In the rows, 128 means zero.
Each row has two labels, one from each of two sets.
[142 127 120 105 133 193 133  92 173 117  96 147 110  97 153 141 114 189
 123 122 173  48 108 134 175 129 122 144 125 123 111 111 149 149 114 145
 125 121 175 145 115 164  62 135 120 173 166 181 145 122 140 159 124 114
 112 145 127 147 129  82 120 116 166 127  65 123 170 137 141  94  93 108
 154 157 152 161  94 140  82 133 146  98 134 147 140 144 141 115 127 158
 112 122 106 141 143 139 132 184 184 141  73 126 136 178 129 112 154 117
 161 139 145 125 108  88 127 139 157 108 123 148 170 148 105 156 137  93
 142 109 158 144 132 136 134  88 156 147  84 132 100 143 136  94 171  80
  99 103 136  90 108 174 123  65  77 113 121 124 227 139 130 126 115 162
 137 151 156 126 138 130 116 109 124 150 153 119 111 202 141 149]  [57]/W
[151 126 113  96 126 155 111  78 166 137  76 190 138 109 163 127 141 142
 142 120 115  25 103 125 167 133 119 149 155 144 157  73 178 131 127 141
  74 111 142 146 117 171  83 151 102 137 194 186 137 109 119 184 146 123
  90 129 129 146 113  78 131 134 145 114  67 113 211 178 166  94 102 114
 160 171 149 155 117 146  76  95 121 127 121 143 146 147 179 129 129 175
  85 115  73 112 111 135 144 210 244 191  67 127 141 182 105 114 144 129
 171 125 137 120  98  67 103 136 142  84 132 181 179 142  99 140 165  94
 105 107 130 169  79 144 137  58 158 139  67 125 109 122 162  51 176  55
 114 135 130  95 114 143 103  55  79  85 118  82 249 154 147 159 142 198
 126 132 162 138  81  91 125 114 162 175 150 115 106 231 178 141]  [64]/W
[152 137 112 140 137 109  94  85 156 117 105 164 135 117 180 133 161 143
 147 137 106  64 115 133 135  79  91 127 175 144 182  54 182 132 134 146
 136 128 133 148 120 148 132 170  97 131 167 177 120 132  66 161 179 130
 113 108 137 144 100  57 124 129 123 121  69 111 165 134 210  91  89 138
 134 188 130 130 143 171 115  85 109 124 113 139 146 142 191 145 111 152
  92  70  36  79  88 144 113 214 208 199  72 153 135 159 109  92 124 133
 117 146 120  96 122  90 106 153 135  60  91 127 150 147 115 132 164  19
 130 124  84 147 127 173 124 100 149 154  26 117 104 112 118  40 156  98
 148 124 119 130  68 153 155  76  88  73 114  46 165 165 115 124 136 136
  91 120 158 160  59 105 114 127 197 165 137 139  69 204 150 128]  [64]/W
[147 128 110  63 105 198 112 114 162 110  93 166 112 123 135 134 124 171
 170 143 137  82 108 108 195 124 135 145 142 107 106  83 131 127 134 177
 127 147 185 143 107 161  83 140 128 163 140 182 115 117 127 148 117 118
 102 129 134 140 145  96 119 131 137  84 104 123 181 132 134  97  82 103
 135 134 119 152 109 117  54 121 139  88 134 124 132 139 138 124 107 158
  93 132 108 163 131 105 136 199 204 140  93 105 139 178 115 131 148 138
 173 136 147 125 119  92 113 130 141 126 138 168 160 152  92 161 124  94
 112 110 147 173 100 143 117  55 166 151 140 150 101 116 130 111 153  85
 127 135 122 113 127 148  95  74 100 131 124 122 236 137 131 143 125 171
 147 165 139 153 108 129 143 111 121 155 165 116 128 199 155 124]  [56]/D
[139 115 116 129 136 192 163  90 144 119 111  43 134 131 124 101 112 135
 153  95 142  73  67 119 156 161 117 103  99  76 156 150  68 119 188  93
 143  73 166 105 135 153 101 124 158 130 216 166 151 121 127 164  73 138
 131 177 117 165  93 166 152 121 135 118 121 107 140 144  99 149 132  89
 137  96 148 152  93  99 128  90 127 136 124 109 119 138 126 124 124 116
 114 211 186 208 122 142 181 108 169 106 122  74 122 160 124 180 153  95
 170 126 120 152 133  97 114 115 114 162 180 192 147 132 141 133 129 151
 162 123 186 142 158 134 146  94 152 110 204 143  76 121 126 160 175  73
 109 132 141 134 166 156  89 117 140 118 133 168 241 106 155 137 119 131
 144 177 119 103 146 136 148 147  96 174 163 128 150 122 141 179]  [65]/W
[119 118 128 119 104 158  99 102 157 124 107 140 115  97 180 133 119 155
 152 135 186  81 105 138 156 117 116 158 135 141 127  99 179 158 131 164
 109 133 156 133 115 144 128 127 117 151 103 141  84 122 116 121 113 107
 121 120 133 125 142  75 113  68 138 133  92 105 136 131 122  97  88 149
 136 170 131 136 121 141 127 130 139 110 115 146 117 117 134 125 130 171
 131  98  72 112 139 133 133 172 103 149  84 164 149 140 147  77 149 119
 144 141 118 118 115 132 139 132 146  98 108  94 114 140  94 141 106 106
  99 109 142 165 118 141 115 128 152 161 129 134 140 113 123  90 141 117
 117 117 145  75 100 148 127  75 103 139 106 117 179 135 122 108 128 136
 166 119 136 119 115 112 125  85 123 126 155 132 126 165 115 108]  [56]/D
[ 58 104 142 139 101 123  90  69 188 159 123 153 145 122 183 126 147 102
 162 108 174  66  86 130 128 128 107 140 150 154 174  98 246 134 106  84
  80  89 101 136 133 133 146 126 127 125 107 125  66 125 132 150 117  85
  91 120 128 116 120  77  79  58 141 111 107  88 157 140 120 103 125 158
 161 140 157 154 134 157 104 112 127 130 104 149 103 120 156 138 138 131
 149  82  97  84 120 114 148 172 113 168  89 209 158 148 157  68 148 132
 114 139 128 114 116 121 150 114 149 108 158  67 126 134 123 130 152 127
  74 136 141 120 133 116 140 124 152 141 113 132 141 116 124  69 155 111
 109 117 186  61 111 135 108  48 122 109 107 119 169 131 136 138 163 121
 148 119 153  87 104 100 109  47  96 135 104 142 146 152 139 120]  [64]/D
[134 100 106 148 150  95 144 108 122 174 159  35 168 199 153 128 152 102
 129 105 111 139 119 142 116 146 119  92 148 131 230 112 102  97 186  44
 162 105  81 111 139 141 171 154 142  93 144 140 141 155 114 175 125 157
 145 155 129 123  47 141 167 119 120  92 158  89  90  92 140 137 153 155
 112 109 149  93 152 101 206  87  87 146  89  95 113  78 157 151 119  78
 123 136 128 138  82 132 186 118 180 159 115 119 126 110 106 153  79 141
 108 118 119 124 167 122 144 108  97 113 116  94 101 128 165 127 124 169
 173 151 146  79 169 171 123 157  95  83 118 121  72  98 100 131 148 110
 138 127 173 224 130 134 149 162 190  64 147 132 101 106 138  92 135 118
  66 125 131 173 147 127 128 161 142 154 113 164 120  90  81 140]  [54]/W
[144 123 113 110 138 161 128  85 146 136 118  89 148 159 145 139 131 128
 130 114 133  86 105 123 165 140 112 111 127 114 175 114 113 106 154  80
 157 104 110 125 122 160 125 124 129 157 177 176 146 145 129 168 125 137
 122 165 135 139  99 116 143 118 132 103 122  94 135 108 142  96 114 119
 145 133 128 132 113 142 138 111 104 123 126  75 120 119 165 121 129 132
  94 146 110 153 118 139 166 172 145 123  69  95 142 132 114 117 122 130
 144 110 136 126 132  93 183 148 116 105 128 125 107 144 137 150 117 113
 153 136 168 135 152 167 118 122 132 125 112 129  80 107 129 106 180  77
 114 103 133 162 118 180 131 111 137  91 131 126 204 129 141 125 129 141
  94 146 161 118 126 117 120 165 124 167 159 136 108 137 120 155]  [56]/W
[139 131 116  94 109 194 109  86 171 123  91 142 126 118 163 126 115 177
 152 130 142  53  90 130 184 134 114 138 146 118 121  76 154 134 141 160
 116 120 184 142 119 162  96 141 144 154 168 177 117 129 112 149  46 122
  99 130 131 170 130  83 118 109 144 104  98 107 167 144 141  86  77 111
 142 164 148 153 118 129  67 102 135 109 130 141 126 157 166 130 123 164
  95 101  93 151 138 142 142 194 194 166  60 113 139 167 105 112 160 126
 165 146 146 135 104  85 100 137 143 111 131 172 140 155  93 127 141  92
 112 108 158 179 115 147 125  63 161 157 119 145  92 119 128  97 185  78
  98 124 149  80 107 152 112  55  92 116 116 100 252 139 139 143 133 169
 132 149 146 124 113 111 133 105 134 144 156 123 120 214 157 158]  [57]/W
[125 115 104 125 108 153 106 104 139 113 109 168 163 123 183 141 135 130
 156 165 172  91 128 126 171 104 142 144 150 159 106  98 155 139 107 191
  95 137 151 146 111 145 128 130 119 136  85 148  93 123 143 157 139 104
 103 103 149 129 147  69 114 125 113 129  98  87 137 152 136  72 112 165
 110 179 119 105 149 145  73 126 133 125 140 134 121 140 170 130 146 170
 102  80  49  94 126 127 116 194 127 175  87 149 162 154 111  99 132 156
 117 142 151  89 108 109 119 133 115  87 127 103 129 150  96 136 134  90
  70 121 127 154  96 141 124 133 158 147 119 120 137 106 138  74 140 110
 122 118 148  91  94 170 131  86 109 113 115  84 172 139 106 135 144 162
 114 129 156 141 113 108 137 102 160 138 167 129 110 214 119 136]  [57]/D
